Here is a tiny trained network, its code and every weight. The questions are about switching its units off for an input and a target symbol, where a switched-off unit gives its printed mean instead of its output.

import numpy as np


def w(rows, s, z=0):
    codes = np.array(rows[::2]) - 128.0
    scale = np.full(codes.shape[1], s)
    scale[-1] = z or s
    return codes * scale


def f(y):
    return y / 2 * (1 + np.tanh(0.7978845608 * (y + 0.044715 * y**3)))


def softmax(a):
    e = np.exp(a - a.max(-1, keepdims=True))
    return e / e.sum(-1, keepdims=True)


def log_softmax(a):
    a = a - a.max(-1, keepdims=True)
    return a - np.log(np.exp(a).sum(-1, keepdims=True))


def net(x, mask):
    ids = ['αβγεηθλσφψω'.index(c) for c in x.split()]
    T = len(ids)
    res = E[ids] + P[:T]
    u = 0
    for l in range(3):
        r = res
        for j in range(2):
            rows = slice(3 * j, 3 * j + 3)
            q, k, v = (r @ M[l][rows].T for M in (Q, K, V))
            z = softmax(np.where(np.tri(T) > 0, q @ k.T / 3**0.5, -1e9)) @ v
            o = O[l][rows]
            res = res + np.where(mask[u + j], z, o[:, -1]) @ o[:, :-1]
        u += 2
        y = f(res @ A[l][:, :-1].T + A[l][:, -1])
        res = res + np.where(mask[u : u + 8], y, B[l][:, -1]) @ B[l][:, :-1]
        u += 8
    return log_softmax(res[-1] @ U[:, :-1].T + U[:, -1])


Q, K, V, O, A, B = {}, {}, {}, {}, {}, {}
E = w([
[146,153,205],'α',
[75,146,122],'β',
[52,113,110],'γ',
[76,193,108],'ε',
[89,117,140],'η',
[97,150,136],'θ',
[71,134,122],'λ',
[218,198,215],'σ',
[111,137,153],'φ',
[12,115,76],'ψ',
[159,255,208],'ω',
],0.015)
P = w([
[99,110,191],'0',
[169,104,79],'1',
[90,131,99],'2',
[80,117,215],'3',
[175,109,81],'4',
[83,141,104],'5',
[60,125,230],'6',
[177,114,81],'7',
[71,153,108],'8',
[35,129,244],'9',
[178,113,81],'10',
[54,161,111],'11',
[15,130,252],'12',
[179,106,80],'13',
],0.018)
Q[0] = w([
[133,66,161],'L0H1',
[235,7,87],'L0H1',
[201,90,253],'L0H1',
[109,228,89],'L0H2',
[226,59,210],'L0H2',
[141,78,213],'L0H2',
],0.011)
K[0] = w([
[156,105,134],'L0H1',
[146,83,105],'L0H1',
[170,119,131],'L0H1',
[137,124,6],'L0H2',
[112,74,173],'L0H2',
[132,135,138],'L0H2',
],0.022)
V[0] = w([
[152,81,130],'L0H1',
[139,247,99],'L0H1',
[124,123,115],'L0H1',
[170,191,118],'L0H2',
[119,78,172],'L0H2',
[110,102,177],'L0H2',
],0.015)
O[0] = w([
[148,254,139,3],'L0H1',
[159,50,184,117],'L0H1',
[156,150,126,117],'L0H1',
[148,70,170,36],'L0H2',
[115,212,111,109],'L0H2',
[116,249,109,128],'L0H2',
],0.0076,0.0056)
A[0] = w([
[201,88,136,254],'L0N1',
[129,170,92,137],'L0N2',
[159,158,138,56],'L0N3',
[244,128,25,48],'L0N4',
[51,76,160,116],'L0N5',
[120,103,40,71],'L0N6',
[77,70,3,44],'L0N7',
[111,154,213,201],'L0N8',
],0.011,0.0075)
B[0] = w([
[114,162,55,154],'L0N1',
[127,120,156,149],'L0N2',
[177,187,93,123],'L0N3',
[105,107,2,140],'L0N4',
[101,213,140,252],'L0N5',
[160,85,112,171],'L0N6',
[126,64,159,237],'L0N7',
[90,137,147,204],'L0N8',
],0.012)
Q[1] = w([
[172,132,151],'L1H1',
[254,119,133],'L1H1',
[135,161,97],'L1H1',
[91,160,40],'L1H2',
[96,90,162],'L1H2',
[85,52,123],'L1H2',
],0.0091)
K[1] = w([
[190,112,121],'L1H1',
[228,55,7],'L1H1',
[115,170,88],'L1H1',
[59,182,134],'L1H2',
[113,113,136],'L1H2',
[156,44,90],'L1H2',
],0.011)
V[1] = w([
[178,210,167],'L1H1',
[141,146,113],'L1H1',
[3,195,156],'L1H1',
[64,140,46],'L1H2',
[95,122,58],'L1H2',
[111,161,75],'L1H2',
],0.0064)
O[1] = w([
[2,83,73,142],'L1H1',
[129,140,117,121],'L1H1',
[229,17,171,255],'L1H1',
[78,175,145,152],'L1H2',
[77,132,160,142],'L1H2',
[177,131,79,130],'L1H2',
],0.005,0.034)
A[1] = w([
[145,179,208,102],'L1N1',
[138,73,151,221],'L1N2',
[84,93,174,157],'L1N3',
[105,137,107,254],'L1N4',
[2,148,137,103],'L1N5',
[136,39,47,121],'L1N6',
[210,194,117,181],'L1N7',
[247,102,94,62],'L1N8',
],0.012,0.0085)
B[1] = w([
[254,92,71,170],'L1N1',
[55,84,167,250],'L1N2',
[77,206,124,245],'L1N3',
[90,234,115,156],'L1N4',
[179,244,60,199],'L1N5',
[215,144,150,240],'L1N6',
[84,116,207,140],'L1N7',
[77,186,63,165],'L1N8',
],0.0098,0.021)
Q[2] = w([
[92,89,172],'L2H1',
[71,214,250],'L2H1',
[43,91,189],'L2H1',
[135,137,111],'L2H2',
[90,138,107],'L2H2',
[164,128,153],'L2H2',
],0.015)
K[2] = w([
[127,141,197],'L2H1',
[143,174,255],'L2H1',
[164,247,150],'L2H1',
[49,99,108],'L2H2',
[154,175,194],'L2H2',
[120,44,170],'L2H2',
],0.0089)
V[2] = w([
[245,133,161],'L2H1',
[108,99,67],'L2H1',
[116,171,160],'L2H1',
[139,102,108],'L2H2',
[175,136,111],'L2H2',
[187,152,170],'L2H2',
],0.011)
O[2] = w([
[130,254,130,66],'L2H1',
[141,115,135,45],'L2H1',
[111,143,135,255],'L2H1',
[108,57,113,63],'L2H2',
[147,143,101,120],'L2H2',
[188,106,135,166],'L2H2',
],0.0093,0.011)
A[2] = w([
[138,254,104,108],'L2N1',
[218,192,99,83],'L2N2',
[176,110,57,161],'L2N3',
[7,167,117,148],'L2N4',
[148,68,146,23],'L2N5',
[164,209,102,117],'L2N6',
[92,214,108,254],'L2N7',
[158,133,33,5],'L2N8',
],0.015,0.0078)
B[2] = w([
[158,150,206,252],'L2N1',
[83,49,63,181],'L2N2',
[135,184,172,138],'L2N3',
[207,90,57,207],'L2N4',
[99,179,116,154],'L2N5',
[182,53,119,205],'L2N6',
[45,177,108,237],'L2N7',
[7,91,113,135],'L2N8',
],0.011,0.035)
U = w([
[104,169,231,104],'α',
[157,90,85,143],'β',
[250,82,178,252],'γ',
[145,82,75,108],'ε',
[81,122,104,112],'η',
[46,126,54,38],'θ',
[163,95,102,175],'λ',
[195,135,61,18],'σ',
[42,151,125,163],'φ',
[76,85,205,120],'ψ',
[93,154,134,254],'ω',
],0.016,0.0065)

Each question gives the input, a string of symbols that net reads in full, and the target symbol t.
The units are the heads (3 rows each of Q, K, V and O) and the neurons (one row each of A and B). Each row of codes is followed by its name. A weight is (code - 128) times the scale printed after its matrix; where a second scale follows, it is the last column's (O, A, B and U).
mask holds one flag per unit, layer by layer, with each layer's heads first. A switched-off unit (its flag False) gives its mean, the last column of its rows in O or B, instead of its output. The means were averaged over made-up inputs and are rounded, as every weight is.
A unit's drop is (log p(t) with every unit on - log p(t) with that unit switched off) / (log p(t) with every unit on - log p(t) with every unit switched off).
The circuit of an input: a set's keep is (log p(t) with only the set's units on - log p(t) with every unit switched off) / (log p(t) with every unit on - log p(t) with every unit switched off). Starting from the 12 units with the biggest drops (on a tie, the unit counted first), units are removed one at a time, each time the one whose removal leaves the highest keep (on an exact tie, the one counted first), for as long as the keep stays at least 0.8.
units of the circuit, in order: the units of the circuit, biggest drop first
k most important neurons: the k neurons with the biggest drops, biggest first
k most important neurons of layer l: the k neurons of layer l with the biggest drops, biggest first
which heads matter: for each layer, one digit per head in row order, 1 if its drop is at least 0.15 and else 0, layers parted by /
input ε θ ω σ γ α ψ ψ θ, target ψ: 4 most important neurons : [L0N5 L0N8 L2N6 L2N7]
input α γ ψ λ ψ γ γ θ ε ψ ω, target ω: 3 most important neurons : [L1N2 L1N7 L2N7]
input ψ γ ψ θ γ σ α α γ, target α: 2 most important neurons : [L2N7 L1N3]
input ψ ψ γ γ ψ ψ α ω ω γ γ ω, target γ: 4 most important neurons : [L2N7 L1N1 L0N5 L1N6]
input α γ ω φ ψ θ ψ σ, target σ: which heads matter : 01 / 10 / 00
input ε ψ ψ γ ψ θ θ σ ε α ψ ε, target α: 4 most important neurons : [L2N7 L1N1 L2N1 L0N8]
input φ ψ α, target φ: 4 most important neurons of layer 0 : [L0N7 L0N5 L0N6 L0N8]
input γ β θ ψ ψ α ω ψ θ ψ, target α: units of the circuit, in order : [L2N1 L1N5]
input ω α α γ σ φ, target γ: which heads matter : 00 / 11 / 00
input ψ φ ψ σ ψ σ α θ ε ψ ε ψ γ ψ, target ψ: units of the circuit, in order : [L1N5 L2N4]
input ψ η ε ε ε ψ, target ε: units of the circuit, in order : [L2N1 L2N7 L0H2]
input ψ ψ α γ λ β, target γ: units of the circuit, in order : [L2N7 L1N8]
input γ ψ λ, target γ: 3 most important neurons : [L2N7 L1N2 L1N6]
input γ ψ γ ω σ α, target ω: 3 most important neurons of layer 1 : [L1N1 L1N6 L1N3]
input ψ α γ β ψ ψ ψ α θ, target ψ: 2 most important neurons of layer 1 : [L1N5 L1N6]
input α α σ, target α: most important neuron of layer 2 : [L2N2]
input γ ψ θ, target γ: 4 most important neurons : [L2N7 L1N2 L1N6 L1N1]
input ψ ψ ψ β ψ ψ ψ ψ β ψ σ β, target ψ: 2 most important neurons of layer 0 : [L0N4 L0N8]
input θ ε ψ θ, target ω: 3 most important neurons of layer 1 : [L1N6 L1N8 L1N3]
input ψ θ ω ψ ψ θ γ ε, target ε: which heads matter : 01 / 00 / 10
input ψ β α λ θ γ ε ψ ψ, target ε: units of the circuit, in order : [L2N1 L0N7 L2N7]
input ψ ψ ψ ψ α γ ψ γ ψ ω θ ψ ω α, target α: which heads matter : 01 / 00 / 00
input α ψ ε, target α: 2 most important neurons : [L0N8 L2N7]
input α ψ σ, target α: 3 most important neurons of layer 1 : [L1N2 L1N1 L1N5]
input ψ ψ ψ ψ η ψ ψ ψ ω, target ψ: which heads matter : 00 / 10 / 00
input β ψ ω σ γ γ, target σ: which heads matter : 00 / 10 / 00
input γ ψ φ ω γ ψ ψ ω ψ α ψ ψ ε ω, target ω: 2 most important neurons of layer 1 : [L1N7 L1N6]
input ψ φ α, target ψ: 2 most important neurons : [L1N6 L2N4]
input ψ ψ α ψ η ω ψ ψ ε, target ψ: most important neuron : [L0N8]
